Below is a small trained network, with its code and all its weights. Each question gives an input and a class and asks what happens when units are switched off, that is, made to give their printed mean instead of their output.

import numpy as np


def w(rows, s, z=0):
    codes = np.array(rows[::2]) - 128.0
    scale = np.full(codes.shape[1], s)
    scale[-1] = z or s
    return codes * scale


def f(y):
    return y / 2 * (1 + np.tanh(0.7978845608 * (y + 0.044715 * y**3)))


def log_softmax(a):
    a = a - a.max(-1, keepdims=True)
    return a - np.log(np.exp(a).sum(-1, keepdims=True))


def net(x, mask):
    res = np.array(x, float).reshape(1, 6) / 4 @ E
    y = f(res @ A[0][:, :-1].T + A[0][:, -1])
    res = res + np.where(mask, y, B[0][:, -1]) @ B[0][:, :-1]
    return log_softmax(res[-1] @ U[:, :-1].T + U[:, -1])


A, B = {}, {}
E = w([
[127,128,128,127,130],'x0',
[153,228,144,163,180],'x1',
[121,139,140,145,7],'x2',
[126,129,127,131,129],'x3',
[125,128,128,129,130],'x4',
[163,98,175,152,127],'x5',
],0.016)
A[0] = w([
[124,69,120,105,8,73],'neuron 1',
[154,185,180,158,130,2],'neuron 2',
[119,206,114,132,2,62],'neuron 3',
[160,67,153,116,184,6],'neuron 4',
[126,206,103,87,141,75],'neuron 5',
[86,10,47,73,113,123],'neuron 6',
[164,140,154,134,177,45],'neuron 7',
],0.019,0.013)
B[0] = w([
[116,149,4,117,73,231],'neuron 1',
[118,83,195,122,78,157],'neuron 2',
[140,104,229,134,176,213],'neuron 3',
[124,123,171,132,45,161],'neuron 4',
[130,143,61,128,143,168],'neuron 5',
[143,122,237,142,170,254],'neuron 6',
[124,141,102,125,201,160],'neuron 7',
],0.025,0.023)
U = w([
[119,155,160,161,202,82],'0',
[82,116,172,137,90,253],'1',
[74,189,2,124,126,19],'2',
],0.012,0.0038)

Each question gives the input, the list of numbers given to net, and the class t.
The units are the neurons (one row each of A and B). Each row of codes is followed by its name. A weight is (code - 128) times the scale printed after its matrix; where a second scale follows, it is the last column's (A, B and U).
mask holds one flag per neuron, in row order. A switched-off neuron (its flag False) gives its mean, the last column of its row in B, instead of its output. The means were averaged over made-up inputs and are rounded, as every weight is.
A unit's drop is (log p(t) with every unit on - log p(t) with that unit switched off) / (log p(t) with every unit on - log p(t) with every unit switched off).
The circuit of an input: a set's keep is (log p(t) with only the set's units on - log p(t) with every unit switched off) / (log p(t) with every unit on - log p(t) with every unit switched off). Starting from all 7 units, units are removed one at a time, each time the one whose removal leaves the highest keep (on an exact tie, the one counted first), for as long as the keep stays at least 0.8.
units of the circuit, in order: the units of the circuit, biggest drop first
k most important neurons: the k neurons with the biggest drops, biggest first
drop of u: that unit's drop, to one decimal
input [7,6,4,7,2,1], class 1: units of the circuit, in order => [neuron 2]
input [2,0,6,6,2,4], class 2: 3 most important neurons => [neuron 1; neuron 6; neuron 2]
input [-6,-1,-4,-7,-5,4], class 1: 3 most important neurons => [neuron 1; neuron 4; neuron 6]
input [3,-5,-8,-7,-3,1], class 1: 2 most important neurons => [neuron 4; neuron 3]
input [-3,0,7,-7,-8,5], class 2: 2 most important neurons => [neuron 1; neuron 6]
input [-3,-2,6,8,-7,1], class 2: 2 most important neurons => [neuron 1; neuron 6]
input [6,-1,-8,-6,-4,8], class 1: 3 most important neurons => [neuron 4; neuron 1; neuron 6]
input [2,-6,-3,3,-1,-1], class 0: 2 most important neurons => [neuron 6; neuron 2]
input [8,-3,-8,4,7,4], class 1: 2 most important neurons => [neuron 4; neuron 3]
input [-1,8,5,8,5,7], class 1: 2 most important neurons => [neuron 2; neuron 6]
input [8,8,3,-4,6,5], class 1: 2 most important neurons => [neuron 2; neuron 6]
input [6,1,5,-6,1,-5], class 0: 3 most important neurons => [neuron 3; neuron 4; neuron 2]
input [-3,7,-5,-4,6,-1], class 2: 3 most important neurons => [neuron 6; neuron 3; neuron 5]
input [7,0,8,7,-3,6], class 2: units of the circuit, in order => [neuron 1]
input [-2,-7,-1,-6,2,-3], class 0: 2 most important neurons => [neuron 6; neuron 4]
input [-5,-1,3,4,-5,5], class 2: drop of neuron 6 => 0.3
input [-6,-8,-8,7,1,4], class 1: drop of neuron 4 => 6.1
input [-8,2,-4,1,5,-6], class 2: drop of neuron 2 => 0.0
